Below are the code and all the weights of a small trained network. Each question names an input and a class and asks about switching units off, where a switched-off unit gives its printed mean instead of its output.

import numpy as np


def w(rows, s, z=0):
    codes = np.array(rows[::2]) - 128.0
    scale = np.full(codes.shape[1], s)
    scale[-1] = z or s
    return codes * scale


def f(y):
    return y / 2 * (1 + np.tanh(0.7978845608 * (y + 0.044715 * y**3)))


def log_softmax(a):
    a = a - a.max(-1, keepdims=True)
    return a - np.log(np.exp(a).sum(-1, keepdims=True))


def net(x, mask):
    res = np.array(x, float).reshape(1, 8) / 4 @ E
    y = f(res @ A[0][:, :-1].T + A[0][:, -1])
    res = res + np.where(mask, y, B[0][:, -1]) @ B[0][:, :-1]
    return log_softmax(res[-1] @ U[:, :-1].T + U[:, -1])


A, B = {}, {}
E = w([
[118,214,159,65,163,239,142,207,131,81],'x0',
[107,75,161,88,168,152,185,129,58,124],'x1',
[162,174,144,76,23,160,103,121,208,49],'x2',
[118,148,137,155,100,119,115,221,72,178],'x3',
[254,97,212,90,77,123,175,98,138,144],'x4',
[120,43,253,148,201,79,53,70,122,109],'x5',
[76,87,76,148,163,77,214,92,92,15],'x6',
[17,100,112,29,51,135,106,87,84,150],'x7',
],0.009)
A[0] = w([
[57,207,37,116,141,191,188,190,132,89,154],'neuron 0',
[156,184,147,197,159,158,78,124,189,150,185],'neuron 1',
[171,79,177,206,186,99,174,70,134,89,182],'neuron 2',
[73,151,56,117,137,149,116,124,64,113,252],'neuron 3',
[1,103,174,101,167,133,118,80,95,129,151],'neuron 4',
[92,173,50,111,124,216,183,157,145,95,126],'neuron 5',
[149,91,233,69,207,214,172,209,84,173,119],'neuron 6',
[98,142,98,116,19,121,136,164,149,224,159],'neuron 7',
[114,147,89,137,39,99,115,127,69,223,199],'neuron 8',
[221,164,205,70,40,193,139,92,187,58,125],'neuron 9',
[73,76,105,158,159,76,118,44,106,101,211],'neuron 10',
[224,113,161,160,40,246,106,124,212,81,212],'neuron 11',
[6,65,125,57,159,90,78,107,119,103,114],'neuron 12',
[154,193,130,182,181,160,40,180,189,125,149],'neuron 13',
],0.008,0.0037)
B[0] = w([
[88,189,56,149,132,197,179,178,130,105,217],'neuron 0',
[172,103,148,101,176,123,80,199,166,109,193],'neuron 1',
[210,82,108,147,138,69,175,129,131,132,248],'neuron 2',
[86,145,121,157,107,166,150,119,137,80,194],'neuron 3',
[132,82,193,116,96,186,130,97,146,90,215],'neuron 4',
[90,187,102,109,120,158,151,134,123,100,195],'neuron 5',
[144,105,153,137,163,158,172,135,95,204,226],'neuron 6',
[109,158,99,143,75,115,85,131,134,169,198],'neuron 7',
[113,43,94,183,32,142,68,165,125,156,196],'neuron 8',
[99,199,137,7,105,67,141,73,81,167,241],'neuron 9',
[118,87,145,156,109,105,167,64,193,66,237],'neuron 10',
[117,183,133,71,128,70,110,142,119,144,239],'neuron 11',
[74,86,196,130,74,156,127,77,143,69,214],'neuron 12',
[123,122,149,112,201,121,92,182,133,86,197],'neuron 13',
],0.011,0.013)
U = w([
[170,146,148,106,218,134,27,182,202,95,119],'0',
[195,113,176,138,177,193,187,120,41,207,66],'1',
[71,108,221,128,96,182,116,36,166,52,76],'2',
[139,216,146,11,101,69,96,79,123,144,115],'3',
[127,100,42,175,48,130,1,134,154,176,201],'4',
[202,99,54,197,159,31,184,44,162,71,83],'5',
[77,206,7,123,127,235,169,140,143,72,254],'6',
],0.009,0.00052)

Each question gives the input, the list of numbers given to net, and the class t.
The units are the neurons (one row each of A and B). Each row of codes is followed by its name. A weight is (code - 128) times the scale printed after its matrix; where a second scale follows, it is the last column's (A, B and U).
mask holds one flag per neuron, in row order. A switched-off neuron (its flag False) gives its mean, the last column of its row in B, instead of its output. The means were averaged over made-up inputs and are rounded, as every weight is.
A unit's drop is (log p(t) with every unit on - log p(t) with that unit switched off) / (log p(t) with every unit on - log p(t) with every unit switched off).
The circuit of an input: a set's keep is (log p(t) with only the set's units on - log p(t) with every unit switched off) / (log p(t) with every unit on - log p(t) with every unit switched off). Starting from the 12 units with the biggest drops (on a tie, the unit counted first), units are removed one at a time, each time the one whose removal leaves the highest keep (on an exact tie, the one counted first), for as long as the keep stays at least 0.8.
circuit, biggest first: the units of the circuit, biggest drop first
k most important neurons: the k neurons with the biggest drops, biggest first
drop when u is switched off: that unit's drop, to one decimal
input [7,-5,-8,3,-8,3,0,7], class 2: 2 most important neurons : neuron 12; neuron 4
input [2,2,-2,-8,7,7,-6,-8], class 3: 2 most important neurons : neuron 9; neuron 11
input [2,-2,-8,4,-4,3,1,-4], class 0: circuit, biggest first : neuron 13
input [-2,1,-1,4,-2,-5,-3,-5], class 4: 3 most important neurons : neuron 8; neuron 7; neuron 9
input [7,-4,-7,8,4,0,-6,8], class 4: 2 most important neurons : neuron 8; neuron 7
input [2,5,8,-3,-4,1,0,2], class 3: 2 most important neurons : neuron 9; neuron 10
input [6,0,1,4,-4,3,-1,2], class 6: 2 most important neurons : neuron 0; neuron 10
input [3,-8,-5,-1,7,4,-7,-1], class 0: 2 most important neurons : neuron 1; neuron 13
input [-4,-6,0,-3,-8,-3,-2,-4], class 0: 3 most important neurons : neuron 1; neuron 13; neuron 9
input [-4,8,-4,-5,-5,-6,7,4], class 2: 3 most important neurons : neuron 12; neuron 10; neuron 4
input [7,-4,4,-1,-6,4,-7,4], class 0: 3 most important neurons : neuron 13; neuron 1; neuron 0
input [2,-3,-2,5,-2,2,-8,3], class 4: drop when neuron 8 is switched off : 0.6
input [8,-4,3,-2,2,7,8,-5], class 3: drop when neuron 9 is switched off : 0.6
input [8,-7,-2,3,7,-1,4,-2], class 3: circuit, biggest first : neuron 9
input [-7,4,-1,-8,-8,-7,-1,-7], class 6: drop when neuron 5 is switched off : 0.1
input [-1,-1,-2,-6,1,-3,-5,4], class 4: drop when neuron 2 is switched off : 0.0
